Each row is followed by roughly how far along a hidden order it lies, from 0 to 12. A new part has a new order.
[ 12   9  -8  54 -13  -8  -9  12  -1  24   3  25   5  21  18 -21   8   9
  59 -17 -24  56  26  46  56  26  -5  71  -1  -5  14  43  11  21  18  46
  -1  21  13  21 -11  -5  43   8   6   4  65  15 -11  -7  -4  -8   3  14
   6  13  24  75] => 9
[  2  50   0  21  27 -10 -11   1 -12 -14  -8   8  74  37  -4 -16   9   4
 -28 -18  -9  -3  10  28  18  56  22  14   4   2  31   1  22  10  52  53
  16   2  12  22   2  -7  -4  15  28  17  49   8 -17   7 -24  -5  -8  57
  24   9  -6  25] => 12
[ 16   5  -2   0 -10  26  25  44   4   0  32  17  -3  10  16  19  38  18
  23  32 -17  27  19  -4   0  -3   5  -5  12  10   4   7  -5  13   7  11
  63   1  30   4  58   9 -20 -20   2  19   3  20  22  20  33 -12  -6  37
 -15  11   6   1] => 1
[ 21   6  -1  38  37   4   1 -16  45  14   0  21  42  17   6 -20  20 -11
  -4   4  -7 -15  34  10 -32  47 -19  46   7  -1  25  47 -24   9  14  17
 -12  27  21  -8  -4  -6  39  38 -13  -1  85   8 -18  -1 -25  -4  -3  12
  18  18  22  21] => 4
[ -9  11 -12  13  10  -2  -1  15  -6 -11  25  15  29  32  -3 -30  26 -23
  57   3 -21  12  16  50  49  33  26  26   4  23  19  11  26  10  27  43
  17   8   7  -1  -2  32 -25  -1  23  11  38  15 -20  17  13 -20  -7  69
  22  21  11  69] => 12
[ -3  24 -13  17   1 -11 -11  18  -3  13  -3  17  39  30  -6 -15   7   2
 -13  -9  -2  19  26  23   6  58   8   4  -5   1   9  16  -6  14  23  41
  -5  26  12   0  -5 -11 -16  -1   7   9  21  13 -13   8 -15  -2  -5  43
   2  18 -12   6] => 5
[-12   5  -4   4   9   2 -11  14   5  45   5  18 -32  54   0  28   6  12
  34  27   7  66  24  -2  19  35  11  10 -21  -8   5  31   5  19   3  39
  43  18   2  32  17  24  -9  -2  13   3 -11  60   5  -2  65  -8  12   5
  -4  14 -28  16] => 7
[ 10   7   0   2  -7   0  -3  26  10  49   2  17   6  23  10  -9  35  17
  10 -12   0   9   5  22  42  34   3  63   9  17  -1  25   1  37   4  11
   1  22   4   7   3  -6   3  13   0   6  17   0  -2  22   0   4   1   3
   8   0  18   9] => 9
[ -6  -4 -18  10 -10 -11 -15  46 -17  24  12   9  12  33  -5  20  27  23
   3  -6  11  33  12  20  23  42  13   4 -10   1   3  29   6  23  -6  25
 -11  28  32   7  -6  -5 -18   4  15  14  11  11  14  -2  -3  -6   1  27
  -8  17 -25   8] => 6
[ 43  11  -7  -1  -2  38  20  14  19   4 -10  21  12  12  21   7  26  31
  28   6  -1  27  14  -9  17  18  18  18  -5   2  -1 -11   8   6  63   9
  30  20   2  14  31  11  14  -9  17  32  80   3  27  43   3  16  -1  14
  10  -1 -15   0] => 0
[-11  28 -17  -3   8 -13  -4   8  33  57   9  36 -13  52 -10  -2   1   4
  25   8  40  36  24  -5  12  95 -12  53 -10  -6 -19  37   3  21  52  49
  -6  50   7  36 -17  10   5   8  31  -9  37  15  10  -8  21   4  11   8
  12  26 -26   2] => 4
[ -9  21  -5   3  12   8 -14   6 -16   9   7  -3  17  13   6  13   3  17
   7  -3 -15  19 -12   3  35  17  44   7  -6  30  10 -34   3  -3  15   9
  19  19  -4   4  -2   0 -18 -20   6  23  10   4   6  21   3   3   5 -23
 -11 -11 -21  -6] => 8
[  5  15 -12   8  -9 -12 -16  30 -24  35  48  14  20   6  -3   9  26  20
  -4 -17  -5  30   4  29  30  43  27   6  15  23   0  14   5  35   9  17
   8  22  44  16  -7  -9 -10  11   5  10   1   4  28  18  -2   0   3  24
  13   6 -16  10] => 9
[ -6   4  -9 -13  -8  12  16  28   1  12   9   3 -31  13   3  -1  28   4
  42  20  -5  29  -2  -1  26  48   6  51 -11   4 -14 -11  11   8  26   9
  22  17 -14  26 -10  16 -19 -18  24  13  10   4  11  36  13  -4  -2  18
   3   1  -4  11] => 8
[ 30  23  -5  27   3  -6 -12  19 -12 -10  -6   1 100  23  -9 -11  40  23
 -20 -14 -28   7  10  17  -2  45  23  -8   6  -4  21  -7  -3  42  31  32
  -4  41  29  -3  -4 -13 -24  34   1  24  81   9  21  47 -29   1 -11  33
  -9  15 -21  10] => 6
[ 37  14   0   8 -16  10  11  41  -6 -10  30  14   3  14   9 -20  71  19
  33  -8 -21  38   7  46  15  22   8  15   1  -1   1  -7  -1  34  20  16
  18  19  24   8   4   0   5   3  14  16  22   2  36  53   5   2  -2   7
   9   4   3  37] => 6
[ 44  23   1   3 -12  26  -4  10  13  16  36  27  -6 -15  28 -39  29  11
  69 -17 -18  16  32  28  -1  12 -12  27  25  -2  -3  27 -20  31  35  33
  12   6  35  27  14  -9  58  -5   1   5  51   6   6  28  -8   2   0  12
  48  18  40  28] => 5
[  4  12 -15  17 -13 -14 -19   0 -25   6  -3  15  80   4  -1  -8  17  18
 -25 -26 -22  28   5  37  30  45  17  67 -12   0   8  -5  11  34  78  43
 -15  25   5  18  -8 -15 -15  -7  50  29  80  11   2  33 -11  32   0  50
  39   3 -24  20] => 4
[ 12  12 -18  21 -10   0 -28  32  -7  56  18  41  27   8   6  13  31  39
 -13 -32 -37  26  24  37  35  31  13  31  26  22  11  74  -6  35   6  52
 -19  35  61  10  -5 -26   6  18   5  18  29  17  -3   2 -21  -3   4  28
  11  13   0   8] => 8
[ 23  30  -1  -6 -20  24  11  40  14 -12  -7  35  28  -3  21 -36  61  14
  25 -10 -31  42  22   7   8  35  13  55  22  -2  -3 -10 -16  59  62  44
  27  39 -10  38   6   9 -18 -22   9  28 100   6 -12  87  -1  -4  -8  27
  20  12  15  -1] => 4
